Here is a tiny trained network, its code and every weight. The questions are about switching its units off for an input and a class, where a switched-off unit gives its printed mean instead of its output.

import numpy as np


def w(rows, s, z=0):
    codes = np.array(rows[::2]) - 128.0
    scale = np.full(codes.shape[1], s)
    scale[-1] = z or s
    return codes * scale


def f(y):
    return np.maximum(y, 0)


def log_softmax(a):
    a = a - a.max(-1, keepdims=True)
    return a - np.log(np.exp(a).sum(-1, keepdims=True))


def net(x, mask):
    res = np.array(x, float).reshape(1, 8) / 4 @ E
    y = f(res @ A[0][:, :-1].T + A[0][:, -1])
    res = res + np.where(mask, y, B[0][:, -1]) @ B[0][:, :-1]
    return log_softmax(res[-1] @ U[:, :-1].T + U[:, -1])


A, B = {}, {}
E = w([
[123,120,124,135,122,130,126,115],'x0',
[125,119,126,139,121,129,127,111],'x1',
[136,64,99,218,163,39,63,188],'x2',
[156,109,172,130,250,182,99,56],'x3',
[142,124,122,123,122,141,115,135],'x4',
[118,129,126,120,135,118,133,127],'x5',
[135,119,115,106,128,130,116,134],'x6',
[186,135,20,162,161,144,205,122],'x7',
],0.016)
A[0] = w([
[94,123,72,154,99,142,148,185,156],'N0',
[94,148,176,94,144,142,101,109,165],'N1',
[85,96,214,111,99,136,83,146,254],'N2',
[123,128,83,118,112,49,149,155,161],'N3',
[109,161,118,83,13,123,192,134,228],'N4',
[121,117,99,183,84,62,79,172,145],'N5',
[90,127,167,133,111,123,86,151,190],'N6',
[183,131,46,150,157,130,206,120,149],'N7',
[107,169,116,56,42,136,193,112,227],'N8',
[148,143,160,59,180,204,190,66,166],'N9',
[130,86,141,143,217,113,94,123,69],'N10',
[118,118,110,166,98,76,129,177,122],'N11',
[135,127,102,132,149,137,98,143,129],'N12',
[134,152,141,117,137,171,78,75,156],'N13',
[151,119,167,91,165,169,146,81,133],'N14',
[146,117,158,111,166,171,136,110,124],'N15',
[167,97,147,175,250,84,69,119,15],'N16',
],0.015,0.0086)
B[0] = w([
[172,72,143,158,112,136,127,175,188],'N0',
[63,203,103,70,83,74,154,98,198],'N1',
[85,199,137,11,34,29,77,124,250],'N2',
[166,51,123,110,150,157,76,201,195],'N3',
[208,154,211,150,99,136,36,75,243],'N4',
[101,19,129,112,140,68,77,209,231],'N5',
[86,144,174,65,123,48,95,195,202],'N6',
[196,53,94,234,165,198,190,141,229],'N7',
[214,205,145,166,115,124,65,33,243],'N8',
[111,189,66,133,178,142,170,124,254],'N9',
[202,228,134,136,86,129,69,67,200],'N10',
[114,32,101,164,150,95,143,188,199],'N11',
[162,130,148,126,112,135,134,130,152],'N12',
[128,202,86,85,119,77,176,122,191],'N13',
[72,163,81,83,135,118,254,147,203],'N14',
[89,160,75,95,168,135,129,106,181],'N15',
[213,164,185,166,72,144,79,5,233],'N16',
],0.0096,0.025)
U = w([
[188,180,243,79,51,89,70,103,255],'0',
[248,164,157,218,144,191,85,115,223],'1',
[28,196,123,57,111,101,180,142,11],'2',
[121,160,79,144,254,191,211,141,52],'3',
[54,90,194,92,116,71,49,227,130],'4',
[180,36,142,154,154,130,146,215,31],'5',
],0.01,0.0034)

Each question gives the input, the list of numbers given to net, and the class t.
The units are the neurons (one row each of A and B). Each row of codes is followed by its name. A weight is (code - 128) times the scale printed after its matrix; where a second scale follows, it is the last column's (A, B and U).
mask holds one flag per neuron, in row order. A switched-off neuron (its flag False) gives its mean, the last column of its row in B, instead of its output. The means were averaged over made-up inputs and are rounded, as every weight is.
A unit's drop is (log p(t) with every unit on - log p(t) with that unit switched off) / (log p(t) with every unit on - log p(t) with every unit switched off).
The circuit of an input: a set's keep is (log p(t) with only the set's units on - log p(t) with every unit switched off) / (log p(t) with every unit on - log p(t) with every unit switched off). Starting from the 12 units with the biggest drops (on a tie, the unit counted first), units are removed one at a time, each time the one whose removal leaves the highest keep (on an exact tie, the one counted first), for as long as the keep stays at least 0.8.
circuit, biggest first: the units of the circuit, biggest drop first
unit that matters most: the unit with the biggest drop
k most important neurons: the k neurons with the biggest drops, biggest first
drop when u is switched off: that unit's drop, to one decimal
input [2,-1,0,8,7,7,-5,8], class 3: unit that matters most : N14
input [-6,-2,1,-2,-7,8,3,1], class 5: circuit, biggest first : (N2, N16)
input [-3,1,2,0,-8,6,6,-5], class 4: 2 most important neurons : (N8, N4)
input [1,-7,1,6,7,-4,-1,1], class 1: 3 most important neurons : (N16, N2, N10)
input [-7,-1,1,1,-2,-8,4,1], class 1: 2 most important neurons : (N2, N5)
input [-7,3,0,7,-7,6,-1,0], class 2: 2 most important neurons : (N4, N14)
input [-8,2,0,4,8,1,7,3], class 3: 2 most important neurons : (N4, N8)
input [-2,8,2,0,2,-1,4,-5], class 4: 3 most important neurons : (N8, N4, N16)
input [0,-2,5,-4,-3,7,-7,-8], class 4: drop when N11 is switched off : 0.0
input [5,-4,-7,-7,-3,-3,-1,1], class 1: drop when N2 is switched off : 0.4
input [6,-5,1,-6,-4,-4,8,3], class 5: drop when N16 is switched off : 0.2
